Below are the code and all the weights of a small trained network. Each question names an input and a target symbol and asks about switching units off, where a switched-off unit gives its printed mean instead of its output.

import numpy as np


def w(rows, s, z=0):
    codes = np.array(rows[::2]) - 128.0
    scale = np.full(codes.shape[1], s)
    scale[-1] = z or s
    return codes * scale


def f(y):
    return y / 2 * (1 + np.tanh(0.7978845608 * (y + 0.044715 * y**3)))


def softmax(a):
    e = np.exp(a - a.max(-1, keepdims=True))
    return e / e.sum(-1, keepdims=True)


def log_softmax(a):
    a = a - a.max(-1, keepdims=True)
    return a - np.log(np.exp(a).sum(-1, keepdims=True))


def net(x, mask):
    ids = ['ΓΞαδεηθλμπτφω'.index(c) for c in x.split()]
    T = len(ids)
    res = E[ids] + P[:T]
    q, k, v = (res @ M[0].T for M in (Q, K, V))
    z = softmax(np.where(np.tri(T) > 0, q @ k.T / 3**0.5, -1e9)) @ v
    res = res + np.where(mask[0], z, O[0][:, -1]) @ O[0][:, :-1]
    y = f(res @ A[0][:, :-1].T + A[0][:, -1])
    res = res + np.where(mask[1:17], y, B[0][:, -1]) @ B[0][:, :-1]
    return log_softmax(res[-1] @ U[:, :-1].T + U[:, -1])


Q, K, V, O, A, B = {}, {}, {}, {}, {}, {}
E = w([
[75,159,114,113],'Γ',
[95,155,119,114],'Ξ',
[57,170,111,108],'α',
[97,154,116,117],'δ',
[76,156,108,115],'ε',
[2,70,118,130],'η',
[123,89,118,138],'θ',
[106,134,141,124],'λ',
[244,88,54,175],'μ',
[133,83,106,144],'π',
[162,126,68,183],'τ',
[189,209,26,195],'φ',
[99,66,179,246],'ω',
],0.012)
P = w([
[67,100,107,62],'0',
[201,182,251,121],'1',
[86,98,93,105],'2',
[192,168,205,157],'3',
[68,91,63,145],'4',
[190,163,189,206],'5',
[56,85,33,177],'6',
[218,150,160,220],'7',
],0.013)
Q[0] = w([
[37,26,7,49],'H1',
[223,133,130,120],'H1',
[147,93,198,81],'H1',
],0.013)
K[0] = w([
[147,126,90,251],'H1',
[139,166,164,96],'H1',
[184,139,119,40],'H1',
],0.015)
V[0] = w([
[69,248,147,157],'H1',
[107,254,54,31],'H1',
[16,17,245,141],'H1',
],0.0081)
O[0] = w([
[126,214,154,255,134],'H1',
[32,240,130,137,109],'H1',
[122,47,212,186,255],'H1',
],0.011,0.0071)
A[0] = w([
[134,49,131,21,45],'N1',
[108,112,141,97,208],'N2',
[190,95,143,181,132],'N3',
[104,110,159,176,222],'N4',
[187,179,203,127,104],'N5',
[191,193,198,134,150],'N6',
[166,71,57,129,124],'N7',
[68,192,54,50,107],'N8',
[83,94,18,9,158],'N9',
[217,254,158,146,123],'N10',
[219,156,204,114,137],'N11',
[102,135,192,118,117],'N12',
[101,101,172,151,247],'N13',
[176,99,158,181,103],'N14',
[62,130,128,134,212],'N15',
[137,242,32,75,2],'N16',
],0.0095,0.0087)
B[0] = w([
[16,93,3,56,151],'N1',
[203,116,75,140,164],'N2',
[128,157,160,72,196],'N3',
[161,145,110,101,241],'N4',
[69,103,45,129,155],'N5',
[158,105,24,134,169],'N6',
[75,166,171,52,164],'N7',
[1,213,154,93,152],'N8',
[85,29,243,251,166],'N9',
[157,57,211,85,163],'N10',
[121,208,67,198,160],'N11',
[94,191,87,128,155],'N12',
[205,146,93,110,250],'N13',
[81,144,150,86,190],'N14',
[225,171,120,148,185],'N15',
[167,120,54,218,139],'N16',
],0.0082,0.016)
U = w([
[105,146,126,115,48],'Γ',
[108,141,135,122,64],'Ξ',
[98,153,110,108,44],'α',
[108,140,138,124,73],'δ',
[104,148,138,117,111],'ε',
[164,136,65,143,217],'η',
[120,110,104,141,64],'θ',
[161,134,159,144,251],'λ',
[88,111,128,135,15],'μ',
[117,103,108,144,97],'π',
[152,105,253,186,198],'τ',
[105,128,116,173,2],'φ',
[113,126,140,80,146],'ω',
],0.017,0.0051)

Each question gives the input, a string of symbols that net reads in full, and the target symbol t.
The units are the heads (3 rows each of Q, K, V and O) and the neurons (one row each of A and B). Each row of codes is followed by its name. A weight is (code - 128) times the scale printed after its matrix; where a second scale follows, it is the last column's (O, A, B and U).
mask holds one flag per unit, heads first, then neurons. A switched-off unit (its flag False) gives its mean, the last column of its rows in O or B, instead of its output. The means were averaged over made-up inputs and are rounded, as every weight is.
A unit's drop is (log p(t) with every unit on - log p(t) with that unit switched off) / (log p(t) with every unit on - log p(t) with every unit switched off).
The circuit of an input: a set's keep is (log p(t) with only the set's units on - log p(t) with every unit switched off) / (log p(t) with every unit on - log p(t) with every unit switched off). Starting from the 12 units with the biggest drops (on a tie, the unit counted first), units are removed one at a time, each time the one whose removal leaves the highest keep (on an exact tie, the one counted first), for as long as the keep stays at least 0.8.
circuit, biggest first: the units of the circuit, biggest drop first
most important unit: the unit with the biggest drop
k most important neurons: the k neurons with the biggest drops, biggest first
input ω ε τ Γ, target η: circuit, biggest first => (N6 N9)
input τ ω φ ε, target η: circuit, biggest first => (N6 N9)
input τ ε π, target τ: circuit, biggest first => (N9 H1)
input λ ε η Ξ μ η α, target μ: 2 most important neurons => (N1 N9)
input θ ω μ η η, target μ: 4 most important neurons => (N1 N9 N8 N7)
input τ Ξ θ, target τ: circuit, biggest first => (N9 H1 N6)
input φ η τ Γ Ξ, target τ: 2 most important neurons => (N9 N1)
input ω λ ω μ θ, target ω: circuit, biggest first => (H1 N7 N3)
input α τ ε θ, target η: most important unit => N6
input ε λ τ φ λ, target φ: 2 most important neurons => (N16 N9)
input η η φ, target φ: 2 most important neurons => (N16 N8)
input δ τ Ξ η, target η: circuit, biggest first => (N9 N10 N7)
input π Γ φ η η, target φ: circuit, biggest first => (H1 N9 N16)
input η τ η δ, target η: circuit, biggest first => (N6 N9)
input τ φ ε δ, target η: most important unit => N6
input ε η μ θ η, target μ: circuit, biggest first => (N1 H1 N9)
input ε τ θ Γ τ η δ, target τ: circuit, biggest first => (N9 H1 N1 N6)
input ω τ τ ω τ φ Ξ, target φ: 2 most important neurons => (N9 N16)
input π μ η φ π, target φ: 2 most important neurons => (N9 N16)
input θ Ξ η η Γ Ξ ω, target ω: most important unit => H1
